Below is a small trained network, with its code and all its weights. Each question gives an input and a class and asks what happens when units are switched off, that is, made to give their printed mean instead of their output.

import numpy as np


def w(rows, s, z=0):
    codes = np.array(rows[::2]) - 128.0
    scale = np.full(codes.shape[1], s)
    scale[-1] = z or s
    return codes * scale


def norm(h):
    return h / np.sqrt((h * h).mean(-1, keepdims=True) + 1e-5)


def f(y):
    return y / 2 * (1 + np.tanh(0.7978845608 * (y + 0.044715 * y**3)))


def log_softmax(a):
    a = a - a.max(-1, keepdims=True)
    return a - np.log(np.exp(a).sum(-1, keepdims=True))


def net(x, mask):
    res = np.array(x, float).reshape(1, 8) / 4 @ E
    u = 0
    for l in range(4):
        y = f(norm(res) @ A[l][:, :-1].T + A[l][:, -1])
        res = res + np.where(mask[u : u + 4], y, B[l][:, -1]) @ B[l][:, :-1]
        u += 4
    return log_softmax(norm(res)[-1] @ U[:, :-1].T + U[:, -1])


A, B = {}, {}
E = w([
[134,141,144,152,136,125,111,144],'x0',
[2,121,130,208,104,54,170,133],'x1',
[119,126,143,127,119,138,126,132],'x2',
[128,124,126,122,125,125,127,125],'x3',
[132,122,137,127,125,122,133,130],'x4',
[131,128,129,130,133,126,130,130],'x5',
[113,67,130,126,246,184,109,134],'x6',
[199,127,75,71,61,107,117,254],'x7',
],0.0092)
A[0] = w([
[147,154,125,28,99,61,40,2,114],'L0N0',
[78,42,124,150,141,61,144,137,150],'L0N1',
[50,11,77,101,190,75,102,240,1],'L0N2',
[170,221,181,97,107,138,190,20,103],'L0N3',
],0.0066,0.0046)
B[0] = w([
[118,182,194,145,125,178,97,154,223],'L0N0',
[42,164,77,196,127,175,107,167,226],'L0N1',
[173,183,134,184,150,255,199,211,206],'L0N2',
[122,170,213,225,146,148,153,171,252],'L0N3',
],0.0095,0.003)
A[1] = w([
[182,33,149,158,124,171,155,173,1],'L1N0',
[34,168,72,161,150,155,106,3,134],'L1N1',
[98,11,100,111,242,185,97,144,196],'L1N2',
[176,123,195,144,196,206,89,16,8],'L1N3',
],0.0067,0.0037)
B[1] = w([
[132,117,159,121,140,154,106,183,129],'L1N0',
[168,157,144,136,116,78,106,98,224],'L1N1',
[138,98,156,120,180,113,132,137,254],'L1N2',
[170,43,3,157,56,159,251,119,225],'L1N3',
],0.014,0.0045)
A[2] = w([
[188,114,144,115,60,177,107,72,32],'L2N0',
[179,151,188,5,179,171,85,151,110],'L2N1',
[203,16,147,92,212,151,142,118,9],'L2N2',
[60,107,76,157,254,166,58,54,10],'L2N3',
],0.0085,0.0015)
B[2] = w([
[237,201,137,93,166,112,146,163,171],'L2N0',
[81,138,124,87,104,142,34,112,222],'L2N1',
[101,57,44,132,158,135,52,75,253],'L2N2',
[117,51,249,79,50,49,185,219,181],'L2N3',
],0.011,0.0052)
A[3] = w([
[252,144,73,54,128,155,94,148,157],'L3N0',
[64,182,26,83,87,81,164,254,48],'L3N1',
[217,192,161,221,201,242,164,134,6],'L3N2',
[163,58,169,170,175,143,193,148,163],'L3N3',
],0.0081,0.0025)
B[3] = w([
[107,201,238,159,184,71,129,89,255],'L3N0',
[135,77,67,96,94,201,129,100,235],'L3N1',
[123,135,54,150,126,211,118,185,228],'L3N2',
[158,209,211,56,205,96,254,254,209],'L3N3',
],0.009,0.0056)
U = w([
[165,203,148,194,157,242,169,197,254],'0',
[88,163,162,226,83,73,134,29,140],'1',
[194,227,167,81,75,99,68,98,148],'2',
[108,92,35,122,7,160,123,130,123],'3',
[207,37,106,122,221,136,197,91,45],'4',
[70,60,201,110,146,19,179,180,107],'5',
[125,77,120,71,197,142,13,125,119],'6',
],0.014,0.0034)

Each question gives the input, the list of numbers given to net, and the class t.
The units are the neurons (one row each of A and B). Each row of codes is followed by its name. A weight is (code - 128) times the scale printed after its matrix; where a second scale follows, it is the last column's (A, B and U).
mask holds one flag per neuron, layer by layer. A switched-off neuron (its flag False) gives its mean, the last column of its row in B, instead of its output. The means were averaged over made-up inputs and are rounded, as every weight is.
A unit's drop is (log p(t) with every unit on - log p(t) with that unit switched off) / (log p(t) with every unit on - log p(t) with every unit switched off).
The circuit of an input: a set's keep is (log p(t) with only the set's units on - log p(t) with every unit switched off) / (log p(t) with every unit on - log p(t) with every unit switched off). Starting from the 12 units with the biggest drops (on a tie, the unit counted first), units are removed one at a time, each time the one whose removal leaves the highest keep (on an exact tie, the one counted first), for as long as the keep stays at least 0.8.
units of the circuit, in order: the units of the circuit, biggest drop first
unit that matters most: the unit with the biggest drop
top k neurons: the k neurons with the biggest drops, biggest first
k most important neurons of layer l: the k neurons of layer l with the biggest drops, biggest first
drop of u: that unit's drop, to one decimal
input [-6,-7,-3,6,3,6,-3,-7], class 0: unit that matters most	L0N3
input [8,0,-2,-8,-5,6,-3,6], class 2: top 2 neurons	(L3N0, L0N1)
input [-5,2,4,3,7,2,4,-3], class 5: top 2 neurons	(L2N3, L0N1)
input [-2,-2,5,6,-5,2,-4,1], class 2: top 4 neurons	(L1N3, L0N1, L0N2, L2N1)
input [5,-8,2,-3,4,-1,-8,-1], class 0: top 2 neurons	(L0N3, L3N2)
input [-2,0,6,8,8,5,-1,5], class 2: 2 most important neurons of layer 0	(L0N1, L0N3)
input [3,0,3,7,7,8,8,8], class 6: top 4 neurons	(L2N1, L1N3, L2N2, L0N3)
input [-2,-7,-3,4,2,8,1,4], class 6: 2 most important neurons of layer 2	(L2N2, L2N1)
input [5,0,2,6,3,-5,-4,1], class 2: top 3 neurons	(L0N1, L0N2, L1N3)
input [5,-1,7,1,-6,2,7,-2], class 4: top 2 neurons	(L1N3, L2N2)
input [4,0,7,1,-3,3,-1,-7], class 0: top 3 neurons	(L1N3, L2N2, L0N3)
input [1,1,3,-6,2,-2,-2,4], class 3: top 2 neurons	(L3N1, L1N1)
input [2,-3,-2,-8,0,1,-1,1], class 2: top 2 neurons	(L1N2, L1N3)
input [-8,-3,-6,8,-6,5,0,-7], class 0: units of the circuit, in order	(L0N3)
input [7,0,2,6,1,7,2,5], class 6: units of the circuit, in order	(L1N3, L2N1)
input [4,-6,4,0,8,7,8,2], class 6: top 3 neurons	(L2N2, L2N1, L0N3)
input [5,5,-2,-3,3,-3,8,0], class 5: 2 most important neurons of layer 2	(L2N3, L2N0)
input [0,-8,8,1,3,4,-1,8], class 2: top 2 neurons	(L3N0, L1N2)
input [7,8,-8,-7,-2,1,-2,1], class 3: top 2 neurons	(L3N0, L3N1)
input [7,7,1,-1,-1,-8,0,6], class 3: units of the circuit, in order	(L3N1)
input [6,8,-8,4,-8,1,8,2], class 0: top 2 neurons	(L0N2, L0N1)
input [3,-5,4,6,-1,-8,2,-6], class 4: top 3 neurons	(L1N3, L2N2, L0N2)
input [-3,-1,8,4,-2,-1,-1,1], class 2: 2 most important neurons of layer 1	(L1N3, L1N2)
input [5,0,8,-4,3,-3,3,-8], class 4: 2 most important neurons of layer 1	(L1N3, L1N1)
input [3,-7,-1,1,-3,-7,-8,-1], class 0: 2 most important neurons of layer 0	(L0N3, L0N0)
input [5,7,-2,3,0,8,6,3], class 0: drop of L0N2	3.3
input [6,5,0,-7,1,-8,5,-7], class 5: units of the circuit, in order	(L2N3)
input [6,-7,-6,-1,1,-5,2,-4], class 4: drop of L1N3	3.3
input [-1,2,2,8,0,-4,5,-8], class 5: drop of L2N3	0.8
